Below is a small trained network, with its code and all its weights. Each question gives an input and a class and asks what happens when units are switched off, that is, made to give their printed mean instead of their output.

import numpy as np


def w(rows, s, z=0):
    codes = np.array(rows[::2]) - 128.0
    scale = np.full(codes.shape[1], s)
    scale[-1] = z or s
    return codes * scale


def norm(h):
    return h / np.sqrt((h * h).mean(-1, keepdims=True) + 1e-5)


def f(y):
    return np.maximum(y, 0)


def log_softmax(a):
    a = a - a.max(-1, keepdims=True)
    return a - np.log(np.exp(a).sum(-1, keepdims=True))


def net(x, mask):
    res = np.array(x, float).reshape(1, 6) / 4 @ E
    u = 0
    for l in range(3):
        y = f(norm(res) @ A[l][:, :-1].T + A[l][:, -1])
        res = res + np.where(mask[u : u + 3], y, B[l][:, -1]) @ B[l][:, :-1]
        u += 3
    return log_softmax(norm(res)[-1] @ U[:, :-1].T + U[:, -1])


A, B = {}, {}
E = w([
[123,127,126,132,132,124,127,122,131,130,129],'x0',
[128,126,114,124,131,129,133,131,129,132,124],'x1',
[73,218,81,20,84,88,43,78,100,79,108],'x2',
[254,9,98,196,137,110,77,147,60,175,195],'x3',
[60,104,175,96,132,87,158,213,64,225,72],'x4',
[137,135,112,126,131,125,132,136,134,131,125],'x5',
],0.015)
A[0] = w([
[191,128,171,181,143,203,248,97,226,77,129,85],'L0N1',
[103,136,155,159,151,167,224,158,156,155,110,2],'L0N2',
[92,127,132,150,120,106,138,133,117,176,117,107],'L0N3',
],0.011,0.0093)
B[0] = w([
[38,153,94,198,127,228,44,123,160,252,168,254],'L0N1',
[78,65,147,186,14,55,239,88,215,87,183,169],'L0N2',
[147,116,131,75,124,110,124,192,185,60,146,163],'L0N3',
],0.012,0.0097)
A[1] = w([
[248,86,110,80,112,98,38,129,47,87,114,41],'L1N1',
[251,129,64,177,90,210,19,1,159,113,135,105],'L1N2',
[173,137,91,142,110,99,3,112,89,133,163,4],'L1N3',
],0.0068,0.011)
B[1] = w([
[97,130,80,236,101,123,143,106,123,129,213,167],'L1N1',
[207,100,162,10,126,137,156,99,156,95,168,254],'L1N2',
[65,142,25,204,2,68,184,93,23,113,219,150],'L1N3',
],0.012,0.009)
A[2] = w([
[148,71,94,168,105,63,35,152,4,217,104,2],'L2N1',
[105,67,160,226,149,109,243,172,119,110,108,5],'L2N2',
[229,45,133,176,169,148,111,169,112,171,142,123],'L2N3',
],0.013,0.0077)
B[2] = w([
[33,246,66,231,63,187,128,177,175,132,134,192],'L2N1',
[168,113,134,199,84,16,144,104,104,47,39,185],'L2N2',
[196,110,176,72,253,110,96,143,67,138,98,252],'L2N3',
],0.017,0.012)
U = w([
[25,188,83,241,106,222,104,166,188,222,202,251],'0',
[222,13,226,96,253,188,88,106,113,213,155,71],'1',
[136,212,107,64,115,185,96,38,218,7,85,76],'2',
[225,99,29,143,69,93,69,62,43,47,232,124],'3',
[44,41,194,205,23,38,237,129,224,87,55,149],'4',
[147,145,171,234,194,39,124,234,42,124,13,100],'5',
[42,183,150,13,92,72,155,212,48,135,26,71],'6',
],0.021,0.011)

Each question gives the input, the list of numbers given to net, and the class t.
The units are the neurons (one row each of A and B). Each row of codes is followed by its name. A weight is (code - 128) times the scale printed after its matrix; where a second scale follows, it is the last column's (A, B and U).
mask holds one flag per neuron, layer by layer. A switched-off neuron (its flag False) gives its mean, the last column of its row in B, instead of its output. The means were averaged over made-up inputs and are rounded, as every weight is.
A unit's drop is (log p(t) with every unit on - log p(t) with that unit switched off) / (log p(t) with every unit on - log p(t) with every unit switched off).
The circuit of an input: a set's keep is (log p(t) with only the set's units on - log p(t) with every unit switched off) / (log p(t) with every unit on - log p(t) with every unit switched off). Starting from all 9 units, units are removed one at a time, each time the one whose removal leaves the highest keep (on an exact tie, the one counted first), for as long as the keep stays at least 0.8.
units of the circuit, in order: the units of the circuit, biggest drop first
most important unit: the unit with the biggest drop
top k neurons: the k neurons with the biggest drops, biggest first
top k neurons in layer l: the k neurons of layer l with the biggest drops, biggest first
drop of u: that unit's drop, to one decimal
input [3,-1,0,-3,8,5], class 4: most important unit => L2N3
input [6,-6,-1,7,3,0], class 5: units of the circuit, in order => L2N3, L2N1
input [4,-5,0,-5,-8,-4], class 0: top 3 neurons => L0N1, L2N3, L2N2
input [0,-7,0,-5,3,2], class 4: units of the circuit, in order => L2N3, L0N1
input [0,-5,-7,2,4,6], class 5: top 2 neurons => L2N2, L2N3
input [-3,-3,-7,-2,2,8], class 4: top 2 neurons => L0N2, L2N2
input [0,-7,1,-1,1,-6], class 6: top 3 neurons => L0N1, L2N1, L0N2
input [-3,5,0,8,4,3], class 5: top 2 neurons => L2N3, L0N1
input [7,7,-2,-7,-1,-8], class 0: top 2 neurons => L0N1, L2N2
input [3,3,-4,8,2,5], class 5: top 2 neurons in layer 2 => L2N1, L2N3
input [-3,2,2,5,3,5], class 0: drop of L2N1 => 1.7
input [6,1,5,4,5,-3], class 0: drop of L0N2 => 0.0
input [4,-2,3,4,3,2], class 0: drop of L2N1 => 0.1
input [-1,2,-8,-4,3,6], class 4: units of the circuit, in order => L0N2
input [1,-8,-4,-5,-5,-3], class 0: drop of L0N1 => 0.1
